Here is a tiny trained network, its code and every weight. The questions are about switching its units off for an input and a class, where a switched-off unit gives its printed mean instead of its output.

import numpy as np


def w(rows, s, z=0):
    codes = np.array(rows[::2]) - 128.0
    scale = np.full(codes.shape[1], s)
    scale[-1] = z or s
    return codes * scale


def norm(h):
    return h / np.sqrt((h * h).mean(-1, keepdims=True) + 1e-5)


def f(y):
    return y / 2 * (1 + np.tanh(0.7978845608 * (y + 0.044715 * y**3)))


def log_softmax(a):
    a = a - a.max(-1, keepdims=True)
    return a - np.log(np.exp(a).sum(-1, keepdims=True))


def net(x, mask):
    res = np.array(x, float).reshape(1, 3) / 4 @ E
    u = 0
    for l in range(2):
        y = f(norm(res) @ A[l][:, :-1].T + A[l][:, -1])
        res = res + np.where(mask[u : u + 12], y, B[l][:, -1]) @ B[l][:, :-1]
        u += 12
    return log_softmax(norm(res)[-1] @ U[:, :-1].T + U[:, -1])


A, B = {}, {}
E = w([
[130,17,87,172,198],'x0',
[170,173,95,224,131],'x1',
[161,145,253,186,171],'x2',
],0.0038)
A[0] = w([
[136,1,147,136,102,98],'L0N1',
[133,82,135,221,160,251],'L0N2',
[112,206,26,194,83,134],'L0N3',
[165,78,117,56,170,110],'L0N4',
[134,209,202,118,99,154],'L0N5',
[203,200,52,123,89,90],'L0N6',
[145,152,44,130,104,201],'L0N7',
[110,101,88,155,115,104],'L0N8',
[140,242,129,236,115,114],'L0N9',
[74,140,188,50,86,103],'L0N10',
[101,60,143,110,114,77],'L0N11',
[116,166,17,64,65,127],'L0N12',
],0.0074,0.0025)
B[0] = w([
[103,161,116,125,165,179],'L0N1',
[189,166,179,120,200,221],'L0N2',
[86,67,54,128,130,216],'L0N3',
[93,148,93,115,131,163],'L0N4',
[176,128,163,163,155,237],'L0N5',
[73,74,101,101,138,182],'L0N6',
[106,54,132,103,158,200],'L0N7',
[131,102,114,121,149,142],'L0N8',
[128,91,95,131,34,232],'L0N9',
[192,136,42,132,106,207],'L0N10',
[100,128,92,109,131,145],'L0N11',
[87,129,252,151,111,254],'L0N12',
],0.014,0.0044)
A[1] = w([
[161,81,131,104,152,40],'L1N1',
[176,153,83,94,136,155],'L1N2',
[56,88,117,150,29,68],'L1N3',
[92,115,41,136,111,113],'L1N4',
[116,159,1,122,82,5],'L1N5',
[96,122,64,128,221,73],'L1N6',
[253,100,158,191,15,109],'L1N7',
[131,111,139,197,145,206],'L1N8',
[166,132,76,128,171,59],'L1N9',
[209,134,150,169,133,208],'L1N10',
[106,107,78,182,40,109],'L1N11',
[159,194,129,102,163,115],'L1N12',
],0.0093,0.0018)
B[1] = w([
[121,131,101,123,136,133],'L1N1',
[85,127,132,105,130,146],'L1N2',
[97,6,148,127,106,187],'L1N3',
[91,173,195,145,165,143],'L1N4',
[66,210,159,202,103,134],'L1N5',
[190,120,54,159,108,172],'L1N6',
[157,176,102,25,102,254],'L1N7',
[96,157,106,119,107,151],'L1N8',
[74,138,115,67,155,140],'L1N9',
[129,135,158,127,68,197],'L1N10',
[75,68,170,145,191,163],'L1N11',
[119,73,121,173,108,154],'L1N12',
],0.018,0.0084)
U = w([
[217,146,207,205,165,5],'0',
[198,182,134,39,41,195],'1',
[78,34,156,118,99,225],'2',
[75,206,97,179,128,26],'3',
[170,91,7,165,205,187],'4',
],0.012,0.0029)

Each question gives the input, the list of numbers given to net, and the class t.
The units are the neurons (one row each of A and B). Each row of codes is followed by its name. A weight is (code - 128) times the scale printed after its matrix; where a second scale follows, it is the last column's (A, B and U).
mask holds one flag per neuron, layer by layer. A switched-off neuron (its flag False) gives its mean, the last column of its row in B, instead of its output. The means were averaged over made-up inputs and are rounded, as every weight is.
A unit's drop is (log p(t) with every unit on - log p(t) with that unit switched off) / (log p(t) with every unit on - log p(t) with every unit switched off).
The circuit of an input: a set's keep is (log p(t) with only the set's units on - log p(t) with every unit switched off) / (log p(t) with every unit on - log p(t) with every unit switched off). Starting from the 12 units with the biggest drops (on a tie, the unit counted first), units are removed one at a time, each time the one whose removal leaves the highest keep (on an exact tie, the one counted first), for as long as the keep stays at least 0.8.
units of the circuit, in order: the units of the circuit, biggest drop first
unit that matters most: the unit with the biggest drop
k most important neurons: the k neurons with the biggest drops, biggest first
top k neurons in layer l: the k neurons of layer l with the biggest drops, biggest first
drop of u: that unit's drop, to one decimal
input [8,4,2], class 0: most important neuron -> L0N2
input [5,0,3], class 0: 2 most important neurons -> L0N2, L0N3
input [-4,2,1], class 2: top 3 neurons in layer 0 -> L0N9, L0N2, L0N6
input [7,-1,3], class 4: units of the circuit, in order -> L0N12, L1N6
input [-3,7,3], class 2: 4 most important neurons -> L0N9, L1N11, L0N3, L1N3
input [7,-6,8], class 4: units of the circuit, in order -> L0N12, L0N1, L1N6
input [-3,6,3], class 2: units of the circuit, in order -> L0N9, L1N11
input [7,-5,8], class 0: 3 most important neurons -> L0N2, L0N3, L1N7
input [1,-7,4], class 3: 3 most important neurons -> L0N12, L0N10, L1N5
input [6,3,2], class 0: top 2 neurons in layer 1 -> L1N7, L1N10
input [2,-4,2], class 4: 3 most important neurons -> L0N9, L1N6, L0N1
input [3,8,-2], class 4: top 3 neurons in layer 0 -> L0N2, L0N12, L0N7
input [6,3,6], class 0: 2 most important neurons -> L0N2, L1N7
input [3,2,3], class 0: units of the circuit, in order -> L0N2
input [1,0,-1], class 4: 2 most important neurons -> L0N9, L1N7
input [2,-2,6], class 0: 2 most important neurons -> L1N7, L0N9
input [6,2,-1], class 4: 2 most important neurons -> L0N12, L1N7
input [7,-6,-5], class 4: top 2 neurons in layer 1 -> L1N7, L1N6
input [7,-3,8], class 0: 3 most important neurons -> L1N7, L0N2, L0N3
input [4,5,5], class 1: unit that matters most -> L0N9
input [3,3,6], class 1: 2 most important neurons -> L0N9, L0N12
input [3,-8,3], class 3: 2 most important neurons -> L0N12, L1N5
input [4,3,4], class 1: top 2 neurons in layer 1 -> L1N10, L1N11
input [3,-8,0], class 3: drop of L1N5 -> 0.2
input [5,-8,6], class 4: drop of L0N12 -> 0.2
input [6,3,4], class 0: drop of L1N7 -> 0.5
input [5,-6,3], class 4: drop of L0N1 -> 0.0
input [4,0,5], class 0: unit that matters most -> L1N7
